Below are the code and all the weights of a small trained network. Each question names an input and a target symbol and asks about switching units off, where a switched-off unit gives its printed mean instead of its output.

import numpy as np


def w(rows, s, z=0):
    codes = np.array(rows[::2]) - 128.0
    scale = np.full(codes.shape[1], s)
    scale[-1] = z or s
    return codes * scale


def f(y):
    return y / 2 * (1 + np.tanh(0.7978845608 * (y + 0.044715 * y**3)))


def softmax(a):
    e = np.exp(a - a.max(-1, keepdims=True))
    return e / e.sum(-1, keepdims=True)


def log_softmax(a):
    a = a - a.max(-1, keepdims=True)
    return a - np.log(np.exp(a).sum(-1, keepdims=True))


def net(x, mask):
    ids = ['ΓΔΛΨΩαβεζημξπστφ'.index(c) for c in x.split()]
    T = len(ids)
    res = E[ids] + P[:T]
    r = res
    for j in range(2):
        rows = slice(4 * j, 4 * j + 4)
        q, k, v = (r @ M[0][rows].T for M in (Q, K, V))
        z = softmax(np.where(np.tri(T) > 0, q @ k.T / 4**0.5, -1e9)) @ v
        o = O[0][rows]
        res = res + np.where(mask[j], z, o[:, -1]) @ o[:, :-1]
    y = f(res @ A[0][:, :-1].T + A[0][:, -1])
    res = res + np.where(mask[2:14], y, B[0][:, -1]) @ B[0][:, :-1]
    return log_softmax(res[-1] @ U[:, :-1].T + U[:, -1])


Q, K, V, O, A, B = {}, {}, {}, {}, {}, {}
E = w([
[171,163,122,85,195,99,91],'Γ',
[142,84,183,192,97,143,165],'Δ',
[102,108,203,99,116,169,142],'Λ',
[126,183,162,136,77,103,117],'Ψ',
[74,140,187,105,159,104,127],'Ω',
[220,114,162,108,100,139,143],'α',
[64,132,161,184,158,136,134],'β',
[153,177,129,174,74,118,88],'ε',
[204,129,126,171,95,137,97],'ζ',
[174,152,88,154,181,186,86],'η',
[97,153,64,89,106,210,252],'μ',
[98,152,163,144,96,192,116],'ξ',
[201,109,144,157,141,70,100],'π',
[127,161,148,187,157,69,140],'σ',
[195,167,169,82,96,76,132],'τ',
[120,157,115,165,129,195,85],'φ',
],0.016)
P = w([
[175,122,165,172,217,170,255],'0',
[162,131,163,167,179,157,206],'1',
[152,140,160,157,151,147,162],'2',
[141,149,160,150,127,143,123],'3',
[131,148,160,144,102,137,85],'4',
[118,150,160,137,78,134,48],'5',
[100,149,165,136,53,126,4],'6',
],0.0094)
Q[0] = w([
[117,176,126,161,122,162,123],'H1',
[149,121,117,201,79,97,161],'H1',
[49,54,112,81,170,127,136],'H1',
[104,177,125,131,127,75,154],'H1',
[243,45,102,95,83,98,123],'H2',
[133,88,213,5,129,103,181],'H2',
[99,193,199,128,89,46,132],'H2',
[141,123,178,143,20,220,177],'H2',
],0.023)
K[0] = w([
[101,134,91,117,105,147,148],'H1',
[109,98,92,158,116,91,163],'H1',
[123,140,208,160,163,143,119],'H1',
[104,164,124,128,142,87,140],'H1',
[254,81,162,134,125,100,89],'H2',
[112,95,205,43,123,114,156],'H2',
[106,162,107,101,85,51,176],'H2',
[119,111,152,141,33,185,180],'H2',
],0.029)
V[0] = w([
[89,169,185,155,208,147,55],'H1',
[143,182,156,26,117,113,173],'H1',
[201,185,110,158,83,170,145],'H1',
[199,155,230,126,140,139,62],'H1',
[92,180,174,131,57,100,52],'H2',
[143,100,1,96,116,155,134],'H2',
[88,140,131,98,97,128,32],'H2',
[67,28,156,101,99,190,113],'H2',
],0.0077)
O[0] = w([
[186,130,222,148,42,78,181,181],'H1',
[95,100,75,254,122,166,103,158],'H1',
[41,111,181,105,238,134,118,248],'H1',
[41,242,193,175,110,163,215,243],'H1',
[178,68,120,102,205,110,165,108],'H2',
[42,144,124,196,48,117,219,2],'H2',
[139,146,121,144,174,174,206,38],'H2',
[171,198,50,180,123,81,125,66],'H2',
],0.0062,0.004)
A[0] = w([
[85,83,142,111,118,154,213,122],'N1',
[135,118,144,187,139,136,160,155],'N2',
[85,145,127,113,113,41,171,88],'N3',
[189,140,135,158,126,67,66,124],'N4',
[172,117,90,129,203,163,156,207],'N5',
[169,133,161,111,131,79,107,27],'N6',
[98,129,178,100,69,144,82,170],'N7',
[159,87,107,43,119,144,141,65],'N8',
[120,171,138,98,48,104,8,4],'N9',
[125,173,151,91,112,120,126,211],'N10',
[213,104,120,140,197,138,226,173],'N11',
[155,110,82,135,81,201,101,44],'N12',
],0.016,0.003)
B[0] = w([
[169,143,69,190,125,95,185,140],'N1',
[160,198,165,97,200,97,142,185],'N2',
[173,42,171,35,161,120,108,130],'N3',
[76,43,133,118,107,200,195,196],'N4',
[141,147,164,188,89,26,135,162],'N5',
[143,231,106,173,78,104,70,187],'N6',
[102,143,150,121,33,152,99,254],'N7',
[170,184,129,43,18,102,126,124],'N8',
[141,157,88,120,214,66,177,193],'N9',
[121,67,133,143,135,161,169,233],'N10',
[169,199,173,117,250,67,189,188],'N11',
[183,148,158,93,136,217,70,155],'N12',
],0.017,0.0074)
U = w([
[167,168,197,168,205,112,201,231],'Γ',
[26,90,196,97,69,254,93,209],'Δ',
[41,137,133,134,46,142,170,31],'Λ',
[112,136,95,123,136,108,175,91],'Ψ',
[126,87,159,44,126,129,155,64],'Ω',
[186,106,147,86,108,126,125,55],'α',
[62,157,113,179,121,74,88,76],'β',
[145,89,118,94,162,162,182,56],'ε',
[183,59,155,117,131,155,144,70],'ζ',
[144,106,151,176,122,105,63,68],'η',
[187,138,82,158,104,166,197,75],'μ',
[113,168,135,98,122,126,81,34],'ξ',
[142,71,122,202,104,79,181,90],'π',
[80,73,122,172,154,136,161,64],'σ',
[154,159,125,118,100,88,142,6],'τ',
[147,117,134,91,168,154,95,71],'φ',
],0.0072,0.0025)

Each question gives the input, a string of symbols that net reads in full, and the target symbol t.
The units are the heads (4 rows each of Q, K, V and O) and the neurons (one row each of A and B). Each row of codes is followed by its name. A weight is (code - 128) times the scale printed after its matrix; where a second scale follows, it is the last column's (O, A, B and U).
mask holds one flag per unit, heads first, then neurons. A switched-off unit (its flag False) gives its mean, the last column of its rows in O or B, instead of its output. The means were averaged over made-up inputs and are rounded, as every weight is.
A unit's drop is (log p(t) with every unit on - log p(t) with that unit switched off) / (log p(t) with every unit on - log p(t) with every unit switched off).
The circuit of an input: a set's keep is (log p(t) with only the set's units on - log p(t) with every unit switched off) / (log p(t) with every unit on - log p(t) with every unit switched off). Starting from the 12 units with the biggest drops (on a tie, the unit counted first), units are removed one at a time, each time the one whose removal leaves the highest keep (on an exact tie, the one counted first), for as long as the keep stays at least 0.8.
circuit, biggest first: the units of the circuit, biggest drop first
most important unit: the unit with the biggest drop
k most important neurons: the k neurons with the biggest drops, biggest first
heads that matter: for each layer, one digit per head in row order, 1 if its drop is at least 0.15 and else 0, layers parted by /
input π Ω π φ π Δ β, target Γ: circuit, biggest first -> [H2]
input Δ ζ π β Ψ φ η, target Γ: circuit, biggest first -> [H2, N7]
input π Λ η η, target Δ: circuit, biggest first -> [H2, N9]
input η Λ Γ π Γ Δ α, target Γ: circuit, biggest first -> [H2, N11]
input φ ζ σ φ, target Δ: circuit, biggest first -> [N11, N7]
input ζ Δ μ Δ, target Δ: circuit, biggest first -> [H2, H1, N12]
input Ω ξ π Ψ η η, target Δ: 4 most important neurons -> [N9, N11, N1, N6]
input μ π π, target π: circuit, biggest first -> [N5, H1]
input σ η Γ ξ ε, target Γ: circuit, biggest first -> [H2, N7]
input η Γ β φ ξ β, target Δ: circuit, biggest first -> [N11, H2, N9]
input μ σ ξ ζ σ, target σ: heads that matter -> 10
input β ξ β, target Δ: heads that matter -> 11
input π σ β η Ω σ, target Δ: heads that matter -> 01
input Ω Ω Λ ζ Ω ε Ω, target Λ: circuit, biggest first -> [N9, N7, N11, N2]
input Ω Λ μ φ, target φ: most important neuron -> [N9]
input Γ ε α π π, target Δ: 2 most important neurons -> [N4, N9]
input Δ β ξ Λ π σ τ, target Γ: circuit, biggest first -> [H2, N11]
input σ Ω Ψ ζ σ, target Δ: heads that matter -> 00
input τ Λ ε η ε, target Δ: heads that matter -> 11
input Ω ζ Ψ β Γ μ Λ, target Λ: heads that matter -> 00
input Ψ Λ Ω α μ, target μ: most important unit -> N1
input μ ξ Ψ φ ε ξ π, target π: circuit, biggest first -> [N5, N4, H2, H1]
input Λ μ π φ σ η, target η: circuit, biggest first -> [N5, H1, N12]
input Ω ε Ω, target Δ: heads that matter -> 01
input α Ψ μ π ε φ Ω, target Ω: heads that matter -> 01
